Below is a small trained network, with its code and all its weights. Each question gives an input and a class and asks what happens when units are switched off, that is, made to give their printed mean instead of their output.

import numpy as np


def w(rows, s, z=0):
    codes = np.array(rows[::2]) - 128.0
    scale = np.full(codes.shape[1], s)
    scale[-1] = z or s
    return codes * scale


def f(y):
    return y / 2 * (1 + np.tanh(0.7978845608 * (y + 0.044715 * y**3)))


def log_softmax(a):
    a = a - a.max(-1, keepdims=True)
    return a - np.log(np.exp(a).sum(-1, keepdims=True))


def net(x, mask):
    res = np.array(x, float).reshape(1, 4) / 4 @ E
    y = f(res @ A[0][:, :-1].T + A[0][:, -1])
    res = res + np.where(mask, y, B[0][:, -1]) @ B[0][:, :-1]
    return log_softmax(res[-1] @ U[:, :-1].T + U[:, -1])


A, B = {}, {}
E = w([
[121,170,239,23,184,129,19,114,196,160],'x0',
[23,113,250,169,119,82,250,70,222,105],'x1',
[109,31,187,181,150,105,43,67,46,48],'x2',
[244,104,185,162,51,117,133,2,123,242],'x3',
],0.0054)
A[0] = w([
[113,80,53,195,79,135,186,126,95,86,84],'n1',
[101,241,78,89,139,202,192,137,155,157,70],'n2',
[30,131,87,111,190,128,115,201,128,43,111],'n3',
[73,130,93,119,219,148,124,198,143,45,91],'n4',
[161,166,72,130,171,167,56,133,53,164,72],'n5',
[106,95,47,206,95,112,204,103,79,114,66],'n6',
[194,204,82,116,135,183,22,142,55,124,94],'n7',
[158,115,75,189,113,102,179,123,116,96,18],'n8',
[213,115,56,105,184,221,93,172,44,115,84],'n9',
[66,161,107,112,206,130,136,194,108,53,115],'n10',
[44,106,161,160,137,95,173,79,199,103,52],'n11',
[109,187,224,69,174,130,31,116,150,170,91],'n12',
[161,229,78,93,88,157,201,179,219,216,123],'n13',
[141,214,77,68,110,161,215,168,180,217,85],'n14',
[154,112,45,85,138,172,39,167,42,130,113],'n15',
[104,112,70,219,46,102,193,153,57,115,92],'n16',
[113,167,233,38,171,129,45,128,132,161,92],'n17',
[134,158,191,46,221,117,55,88,186,173,90],'n18',
[105,71,11,237,112,134,183,123,63,126,91],'n19',
[120,22,139,157,155,93,52,61,88,43,76],'n20',
[37,126,182,160,119,82,212,76,172,71,86],'n21',
[94,62,158,183,155,104,54,80,63,68,87],'n22',
[57,122,199,159,159,74,205,89,190,105,107],'n23',
[108,96,170,166,140,127,32,60,78,32,96],'n24',
[99,34,161,184,127,135,62,87,43,48,81],'n25',
[24,121,76,79,165,119,138,199,104,70,85],'n26',
[86,143,215,63,168,127,3,116,172,161,96],'n27',
[179,122,65,125,155,173,74,158,94,178,78],'n28',
[216,97,171,131,82,98,135,35,76,251,94],'n29',
[145,79,79,221,35,125,214,146,51,148,161],'n30',
[68,111,247,162,156,101,248,160,175,125,123],'n31',
[203,117,81,105,108,105,56,173,65,177,91],'n32',
[134,154,98,143,85,181,52,165,68,149,31],'n33',
[69,107,192,142,93,96,167,131,142,135,1],'n34',
[55,109,180,142,82,112,209,35,193,114,94],'n35',
[202,77,145,152,22,122,110,26,160,242,98],'n36',
[56,120,97,90,199,134,128,200,130,43,95],'n37',
],0.0055,0.0051)
B[0] = w([
[141,116,89,105,138,120,169,152,162,133,187],'n1',
[98,183,142,120,128,104,149,100,105,113,171],'n2',
[165,149,166,175,177,147,142,94,115,160,232],'n3',
[161,164,167,162,165,145,151,100,122,156,206],'n4',
[121,165,123,142,100,144,104,139,150,130,172],'n5',
[131,144,89,101,138,134,158,158,175,133,185],'n6',
[124,137,136,147,93,145,102,143,158,127,210],'n7',
[126,188,100,101,121,159,181,127,191,132,128],'n8',
[132,148,131,137,85,143,91,135,157,136,208],'n9',
[166,141,153,154,171,143,133,102,109,144,212],'n10',
[125,174,140,133,94,172,104,134,166,144,177],'n11',
[142,101,86,90,135,118,187,168,170,136,217],'n12',
[68,171,158,76,110,70,127,75,64,68,242],'n13',
[68,182,147,96,103,86,140,81,93,69,208],'n14',
[111,142,139,141,91,165,68,131,159,137,224],'n15',
[136,114,95,98,137,120,168,171,180,137,204],'n16',
[141,103,83,86,151,127,170,177,190,130,217],'n17',
[139,98,76,98,144,116,175,156,176,119,219],'n18',
[141,113,96,97,136,119,161,164,180,121,223],'n19',
[88,208,130,90,115,93,144,91,116,95,195],'n20',
[130,151,133,144,97,160,73,140,164,140,222],'n21',
[87,187,126,105,118,97,143,94,98,88,192],'n22',
[128,139,130,137,78,160,80,160,149,140,227],'n23',
[91,185,120,95,121,84,152,109,110,77,196],'n24',
[78,182,138,81,116,113,149,109,105,91,205],'n25',
[152,156,153,153,167,142,147,98,124,160,205],'n26',
[135,106,78,107,141,120,166,177,176,128,228],'n27',
[112,161,137,146,102,150,103,128,154,130,168],'n28',
[163,169,164,173,196,154,155,74,110,171,233],'n29',
[138,109,119,102,154,114,137,165,153,138,252],'n30',
[132,126,135,142,84,154,68,157,140,134,249],'n31',
[119,156,140,155,107,159,91,134,169,135,191],'n32',
[111,192,131,142,104,155,122,123,185,114,135],'n33',
[114,246,96,148,95,186,135,101,187,129,125],'n34',
[122,140,136,146,107,150,74,137,162,145,217],'n35',
[156,170,164,169,200,158,159,84,113,157,239],'n36',
[170,153,168,161,171,147,148,82,117,169,213],'n37',
],0.011,0.0045)
U = w([
[189,147,173,184,222,155,158,68,119,192,114],'0',
[123,140,129,150,26,172,29,165,173,149,119],'1',
[145,101,47,76,156,108,204,205,181,132,118],'2',
[50,169,145,79,96,63,143,68,84,51,111],'3',
[143,2,159,137,132,80,64,159,40,137,233],'4',
[107,27,80,161,80,189,146,89,74,113,3],'5',
[123,30,91,159,68,192,153,104,62,108,5],'6',
[123,29,83,171,76,165,140,92,80,107,11],'7',
],0.013,0.022)

Each question gives the input, the list of numbers given to net, and the class t.
The units are the neurons (one row each of A and B). Each row of codes is followed by its name. A weight is (code - 128) times the scale printed after its matrix; where a second scale follows, it is the last column's (A, B and U).
mask holds one flag per neuron, in row order. A switched-off neuron (its flag False) gives its mean, the last column of its row in B, instead of its output. The means were averaged over made-up inputs and are rounded, as every weight is.
A unit's drop is (log p(t) with every unit on - log p(t) with that unit switched off) / (log p(t) with every unit on - log p(t) with every unit switched off).
The circuit of an input: a set's keep is (log p(t) with only the set's units on - log p(t) with every unit switched off) / (log p(t) with every unit on - log p(t) with every unit switched off). Starting from the 12 units with the biggest drops (on a tie, the unit counted first), units are removed one at a time, each time the one whose removal leaves the highest keep (on an exact tie, the one counted first), for as long as the keep stays at least 0.8.
circuit, biggest first: the units of the circuit, biggest drop first
top k neurons: the k neurons with the biggest drops, biggest first
drop of u: that unit's drop, to one decimal
input [5,4,-7,3], class 3: circuit, biggest first => [n13]
input [-7,7,1,-3], class 1: top 4 neurons => [n21; n31; n23; n35]
input [-5,-1,8,-8], class 0: top 4 neurons => [n3; n37; n4; n26]
input [0,6,-6,-5], class 1: top 3 neurons => [n31; n23; n21]
input [-8,-2,-1,-8], class 0: top 2 neurons => [n3; n37]
input [-2,4,-5,-2], class 3: top 2 neurons => [n13; n14]
input [2,8,-6,-8], class 0: top 2 neurons => [n3; n37]
input [6,6,5,3], class 1: top 3 neurons => [n23; n35; n31]
input [8,7,-6,2], class 2: top 2 neurons => [n18; n12]
input [0,-8,-2,-7], class 1: top 2 neurons => [n15; n9]
input [3,7,4,-7], class 0: top 3 neurons => [n3; n37; n4]
input [6,-2,6,-4], class 2: top 2 neurons => [n27; n17]
input [-1,8,7,-7], class 1: top 4 neurons => [n23; n31; n21; n11]
input [-7,4,1,6], class 2: top neuron => [n16]
input [-4,-5,-5,-2], class 1: drop of n22 => 0.1
input [0,-6,-4,-5], class 1: drop of n29 => 0.3
input [-8,-7,-4,-8], class 0: drop of n31 => 0.0
input [3,-5,-6,-2], class 3: drop of n13 => 0.5
